Below are the code and all the weights of a small trained network. Each question names an input and a target symbol and asks about switching units off, where a switched-off unit gives its printed mean instead of its output.

import numpy as np


def w(rows, s, z=0):
    codes = np.array(rows[::2]) - 128.0
    scale = np.full(codes.shape[1], s)
    scale[-1] = z or s
    return codes * scale


def norm(h):
    return h / np.sqrt((h * h).mean(-1, keepdims=True) + 1e-5)


def f(y):
    return y / 2 * (1 + np.tanh(0.7978845608 * (y + 0.044715 * y**3)))


def softmax(a):
    e = np.exp(a - a.max(-1, keepdims=True))
    return e / e.sum(-1, keepdims=True)


def log_softmax(a):
    a = a - a.max(-1, keepdims=True)
    return a - np.log(np.exp(a).sum(-1, keepdims=True))


def net(x, mask):
    ids = ['δζηθλξστ'.index(c) for c in x.split()]
    T = len(ids)
    res = E[ids] + P[:T]
    u = 0
    for l in range(2):
        r = norm(res)
        for j in range(2):
            rows = slice(4 * j, 4 * j + 4)
            q, k, v = (r @ M[l][rows].T for M in (Q, K, V))
            z = softmax(np.where(np.tri(T) > 0, q @ k.T / 4**0.5, -1e9)) @ v
            o = O[l][rows]
            res = res + np.where(mask[u + j], z, o[:, -1]) @ o[:, :-1]
        u += 2
        y = f(norm(res) @ A[l][:, :-1].T + A[l][:, -1])
        res = res + np.where(mask[u : u + 4], y, B[l][:, -1]) @ B[l][:, :-1]
        u += 4
    return log_softmax(norm(res)[-1] @ U[:, :-1].T + U[:, -1])


Q, K, V, O, A, B = {}, {}, {}, {}, {}, {}
E = w([
[118,113,135,88,139,189,209],'δ',
[111,78,146,111,50,155,70],'ζ',
[141,255,150,131,142,140,144],'η',
[89,114,131,161,130,57,111],'θ',
[140,77,179,118,48,79,186],'λ',
[78,156,172,133,212,129,106],'ξ',
[81,200,234,170,137,138,100],'σ',
[32,151,77,151,124,175,130],'τ',
],0.01)
P = w([
[189,104,57,2,85,102,153],'0',
[129,156,95,27,104,110,149],'1',
[113,149,103,91,124,110,155],'2',
[117,139,113,156,125,119,162],'3',
[141,114,134,210,124,131,155],'4',
[166,91,160,255,112,135,126],'5',
],0.0041)
Q[0] = w([
[125,72,190,152,174,75,114],'L0H1',
[174,153,133,153,152,62,180],'L0H1',
[38,65,158,129,167,87,160],'L0H1',
[114,164,73,95,137,81,62],'L0H1',
[178,58,58,132,140,221,109],'L0H2',
[118,161,254,88,29,110,175],'L0H2',
[190,53,28,198,66,64,85],'L0H2',
[41,159,198,158,109,163,56],'L0H2',
],0.0078)
K[0] = w([
[129,80,169,193,80,159,160],'L0H1',
[196,159,125,174,135,65,158],'L0H1',
[83,72,140,244,142,130,140],'L0H1',
[135,106,17,77,141,111,174],'L0H1',
[91,68,44,91,121,241,138],'L0H2',
[246,166,255,89,9,128,143],'L0H2',
[132,92,39,174,69,62,125],'L0H2',
[53,138,185,185,126,156,46],'L0H2',
],0.0082)
V[0] = w([
[156,159,169,188,146,132,150],'L0H1',
[78,57,164,176,183,146,110],'L0H1',
[164,97,120,105,163,98,128],'L0H1',
[144,126,182,99,109,106,110],'L0H1',
[92,134,125,175,130,135,188],'L0H2',
[146,161,129,253,128,127,111],'L0H2',
[122,112,2,68,152,133,136],'L0H2',
[155,139,99,136,149,139,100],'L0H2',
],0.0057)
O[0] = w([
[59,191,128,189,126,110,132,118],'L0H1',
[122,232,130,75,129,139,163,131],'L0H1',
[95,99,120,89,101,154,111,52],'L0H1',
[130,113,92,185,98,171,151,150],'L0H1',
[166,140,127,110,115,113,56,197],'L0H2',
[101,149,119,2,172,129,123,68],'L0H2',
[112,182,182,222,165,92,128,2],'L0H2',
[86,155,146,111,131,101,156,53],'L0H2',
],0.0049,0.0021)
A[0] = w([
[133,130,127,111,58,144,118,61],'L0N1',
[113,254,152,164,200,86,108,252],'L0N2',
[82,129,84,107,145,67,119,59],'L0N3',
[163,73,6,58,176,98,23,133],'L0N4',
],0.0049,0.0019)
B[0] = w([
[86,132,66,113,182,113,104,127],'L0N1',
[179,37,144,202,55,160,108,255],'L0N2',
[166,102,214,149,94,199,210,131],'L0N3',
[67,196,243,149,3,203,214,123],'L0N4',
],0.0044,0.0058)
Q[1] = w([
[150,141,162,70,149,94,139],'L1H1',
[101,181,69,44,94,127,222],'L1H1',
[179,144,144,177,113,136,166],'L1H1',
[57,148,55,64,126,101,157],'L1H1',
[145,130,127,84,212,40,154],'L1H2',
[158,105,166,224,164,103,90],'L1H2',
[115,94,211,153,2,243,121],'L1H2',
[136,98,78,113,255,9,93],'L1H2',
],0.0089)
K[1] = w([
[93,110,73,159,102,156,140],'L1H1',
[134,1,113,168,81,83,112],'L1H1',
[116,128,128,117,110,143,67],'L1H1',
[159,25,123,116,96,70,161],'L1H1',
[133,88,66,143,189,130,183],'L1H2',
[39,90,141,93,80,107,192],'L1H2',
[53,220,180,98,87,169,32],'L1H2',
[154,46,63,106,160,98,194],'L1H2',
],0.0099)
V[1] = w([
[117,151,166,64,188,84,3],'L1H1',
[57,100,59,173,88,136,104],'L1H1',
[72,55,114,151,233,126,138],'L1H1',
[182,153,112,241,152,112,101],'L1H1',
[134,131,195,223,76,138,215],'L1H2',
[117,130,145,201,182,134,107],'L1H2',
[150,131,159,66,127,27,112],'L1H2',
[73,170,147,133,120,130,205],'L1H2',
],0.0052)
O[1] = w([
[148,90,136,213,41,74,120,5],'L1H1',
[20,154,68,104,121,105,109,179],'L1H1',
[75,63,145,133,110,193,147,79],'L1H1',
[123,150,119,81,32,161,115,213],'L1H1',
[125,171,190,148,254,63,101,248],'L1H2',
[162,90,121,159,175,132,155,160],'L1H2',
[95,133,205,92,57,176,162,8],'L1H2',
[84,118,147,162,137,108,114,95],'L1H2',
],0.0056,0.0027)
A[1] = w([
[129,119,65,109,7,183,93,84],'L1N1',
[93,198,122,252,133,194,68,145],'L1N2',
[144,100,160,227,225,62,104,255],'L1N3',
[67,103,139,10,45,240,96,90],'L1N4',
],0.0049,0.00088)
B[1] = w([
[99,145,146,72,111,254,132,180],'L1N1',
[144,54,144,134,108,66,78,207],'L1N2',
[119,139,111,135,5,187,161,253],'L1N3',
[98,209,27,71,30,129,83,187],'L1N4',
],0.0061,0.0048)
U = w([
[97,182,73,48,40,201,120,178],'δ',
[163,32,179,194,58,234,153,80],'ζ',
[143,131,140,157,66,84,99,3],'η',
[153,126,134,99,244,200,174,215],'θ',
[46,108,32,186,178,71,65,127],'λ',
[31,191,241,131,118,79,144,114],'ξ',
[253,229,117,146,142,84,82,122],'σ',
[169,13,125,21,139,35,133,176],'τ',
],0.0057,0.0032)

Each question gives the input, a string of symbols that net reads in full, and the target symbol t.
The units are the heads (4 rows each of Q, K, V and O) and the neurons (one row each of A and B). Each row of codes is followed by its name. A weight is (code - 128) times the scale printed after its matrix; where a second scale follows, it is the last column's (O, A, B and U).
mask holds one flag per unit, layer by layer, with each layer's heads first. A switched-off unit (its flag False) gives its mean, the last column of its rows in O or B, instead of its output. The means were averaged over made-up inputs and are rounded, as every weight is.
A unit's drop is (log p(t) with every unit on - log p(t) with that unit switched off) / (log p(t) with every unit on - log p(t) with every unit switched off).
The circuit of an input: a set's keep is (log p(t) with only the set's units on - log p(t) with every unit switched off) / (log p(t) with every unit on - log p(t) with every unit switched off). Starting from all 12 units, units are removed one at a time, each time the one whose removal leaves the highest keep (on an exact tie, the one counted first), for as long as the keep stays at least 0.8.
units of the circuit, in order: the units of the circuit, biggest drop first
unit that matters most: the unit with the biggest drop
k most important neurons: the k neurons with the biggest drops, biggest first
drop of u: that unit's drop, to one decimal
input τ τ θ θ, target ξ: units of the circuit, in order => [L1H2, L0H2, L0N4, L0H1]
input τ θ σ τ, target ζ: unit that matters most => L0H2
input ζ δ ζ η δ δ, target θ: units of the circuit, in order => [L0N2, L1H1]
input η τ τ θ λ, target τ: units of the circuit, in order => [L0H2, L1H2, L0N2]
input τ ξ ξ δ θ, target ξ: units of the circuit, in order => [L0H2, L1H2, L0N4]
input ξ δ ξ, target θ: units of the circuit, in order => [L0N2, L0H2, L1H1]
input δ δ η θ σ ζ, target δ: units of the circuit, in order => [L0H2, L0N2, L1N4]
input σ ξ θ θ, target ζ: 2 most important neurons => [L0N3, L0N2]
input σ ξ δ τ ξ, target ζ: 3 most important neurons => [L0N2, L1N3, L1N4]
input δ ζ σ ξ, target δ: 2 most important neurons => [L1N4, L0N4]
input ξ δ ξ τ τ τ, target λ: units of the circuit, in order => [L0H2, L1H2]
input λ λ δ λ τ ξ, target ζ: 2 most important neurons => [L0N4, L1N3]
input τ η ξ σ θ η, target ζ: 2 most important neurons => [L0N2, L1N4]
input δ δ λ ξ σ θ, target δ: 2 most important neurons => [L0N4, L0N2]
input τ τ ξ τ, target ζ: most important neuron => [L1N3]
input δ η τ, target λ: units of the circuit, in order => [L0H2, L0H1, L1H2]
input θ δ η δ, target σ: 2 most important neurons => [L0N2, L1N1]
input λ σ ζ θ ξ δ, target δ: units of the circuit, in order => [L0H2, L1H2, L1N4]
input δ θ ξ θ, target ζ: 3 most important neurons => [L0N3, L1N3, L1N4]
input λ η δ δ, target θ: units of the circuit, in order => [L1H1]
input σ ξ λ, target δ: units of the circuit, in order => [L1H2, L0H2, L0N2, L1N4]
input ξ ξ ξ σ ξ δ, target δ: 2 most important neurons => [L0N2, L1N4]
input ξ ξ δ σ λ, target δ: drop of L1N4 => 0.1
